Each row is followed by the group that its hidden value falls in (each part has its own value, ranges and names)
In the rows, zero is written as 128.
[125 122 128 130 128 143 129 157 105 106 158 117 127 138 116 103 122 134
 130 114] -> (83)
[134 122 224 123 128 160 119 142  60  80  94 114 128 143  78  87  84   8
 127  87] -> (85)
[129 164 129 130  95 131 125 176 172  79 165 122 129 119 152 118 112 115
 134 127] -> (85)
[127 131 149 129 133 151 127 171 102  95 153 118 122 143 118  85 104 105
 127 102] -> (83)
[125  99 177 109 217 160 117 101 104 153  98 150  98 120  90  88  99  52
 130  92] -> (81)
[130 115 175 142 140 135 121 131 107 101 132 118 120 140  88 111 117  24
 117  86] -> (85)
[125 137  96 105 104 134 134 153  60 161 140 114 123 145  73 116 130 170
 132 138] -> (85)
[130 152 143 104  86 152 120 163 158  67 148 124 135 109 170 127 115 140
 161 139] -> (79)
[123  99 172 119 245 152 116 114 127 159 122 153  87 123  84  75  92  24
 122  75] -> (81)
[131 172 125 121  70 139 124 194 179  52 180 109 149 114 167 120 115 143
 151 146] -> (85)
[126 121 158 121 197 151 121 132 148 132 128 145 102 122 108  85  97  59
 127  94] -> (86)
[132 177 109 110 164 133 127 197 179 140 131 123 103 133 132  68  81 114
 119 142] -> (81)
[129 169 177 124 181 151 120 190 160  90 150 139 106 132 128  54  64  42
 128  82] -> (83)
[128 119 160 144 140 145 125 159 126  91 148 123 121 138 131  94 111  87
 123 100] -> (86)
[131 171 107 106 156 137 125 185 188 132 144 122 104 129 142  79  94 121
 131 147] -> (86)
[126 136 148 135 166 129 126 141 143 133 123 143 111 128 111  98  98  70
 117  97] -> (86)
[132 119 170 121 121 143 121 129  97 103 109 117 127 133  97 114 116  60
 132 120] -> (83)
[128 124 145 138 145 126 122 132 135 116 139 120 118 135  95 125 129  55
 122 109] -> (83)
[131 128 178 117 142 150 116 149 131  85 145 115 117 130 112 106 110  46
 141 102] -> (79)
[134 119 216 149 160 158 118 139 151  64  99 137 125 125 144  79  74   5
 115  80] -> (81)
[124 134 106 124 136 139 130 175 109 121 172 117 115 147  95  91 117 122
 122 107] -> (85)
[127 115 174 123 197 150 122 119 112 150  96 147 107 128  87  86  86  52
 120  93] -> (86)
[130 158 108 110 144 130 125 161 175 140 134 122 110 127 135 101 112 101
 129 148] -> (86)

Part 2:
[117  89 127 124  89 132 145 153 140 117 111 158 110 152 153 134  98  51
 141 149 119 151 120 155] -> rz
[128 146 128 119 121 137 122 105 131 115 129 122 108 148 112 117 142 255
 118 144 126 154 110 120] -> rl
[ 80 108 128 123  69 134 137 125 138 117 112 154  79 149 136 127 114 101
 125 147  96 198 115 164] -> mh
[149 115 127 124  96 133 150 159 144 117 111 161 114 151 152 135  96  51
 133 148 131  81 120 158] -> jd
[ 91  95 128 120  53 137 128 138 131 115 113 155  75 147 119 121 129  81
 155 145 104 211 112 174] -> mh
[112 147 127 125 182 131 139 115 145 117 135 154 176 145 161 138  93 225
 134 138 129 131 122  98] -> rl
[113 128 127 126 166 132 130 120 143 116 139 138 159 151 155 135  92 211
 132 145 125 134 122  85] -> mh
[191 108 128 121  69 134 137 145 138 115 112 162  91 151 135 127 115  74
 124 147 147  77 115 167] -> jd
[186 140 127 123  79 133 141 150 140 116 110 156  98 151 140 131 154  67
  94 145 156  56 117 160] -> jd
[151  93 129 115   2 141 102 122 124 117 112 138  15 146  74 105 164  99
 109 141 126 169 100 197] -> bq
[113  92 127 124  97 132 151 155 144 116 112 162 115 152 152 136  95  27
 131 148 126 134 120 154] -> bq
[ 66 113 127 125  95 132 149 156 143 118 112 157 118 152 157 135  93  47
 169 148  94 201 121 153] -> mh
[143 169 127 125 150 131 153 155 137 116 113 160 123 153 157 137 144 109
 123 148 145  85 121 153] -> bq
[ 73 100 128 120  57 136 130 138 136 116 114 149  72 149 121 122 124  83
 153 145 103 214 113 175] -> mh
[120  88 127 122  78 133 141 149 141 117 112 156  98 151 137 130 111  76
 127 147 127 141 118 164] -> rz
[162 167 127 125 131 132 151 153 144 116 111 159 117 153 154 136 129  95
 112 149 150  67 120 154] -> bq
[132 119 127 126 106 131 157 162 146 117 110 159 115 151 167 139  89  31
 134 148 126  86 123 151] -> jd
[ 64 127 126 134 145 127 155 137 152 118 111 170 163 153 188 147  68  82
 149 149 110 170 141 104] -> mh
[197 109 128 121  55 134 137 141 137 115 111 153  86 150 127 128 117  77
 102 146 147  61 115 170] -> jd
[ 89 131 125 132 171 124 187 184 158 118 111 176 189 154 215 158  44   1
 149 155 125 105 134 134] -> bq
[110  89 127 121  73 134 141 147 138 116 118 155  92 150 134 130 109  64
 142 145 113 179 117 166] -> rl
[179 113 127 123  82 133 148 150 141 116 113 157 103 152 147 131 105  58
 122 148 145  73 117 161] -> jd
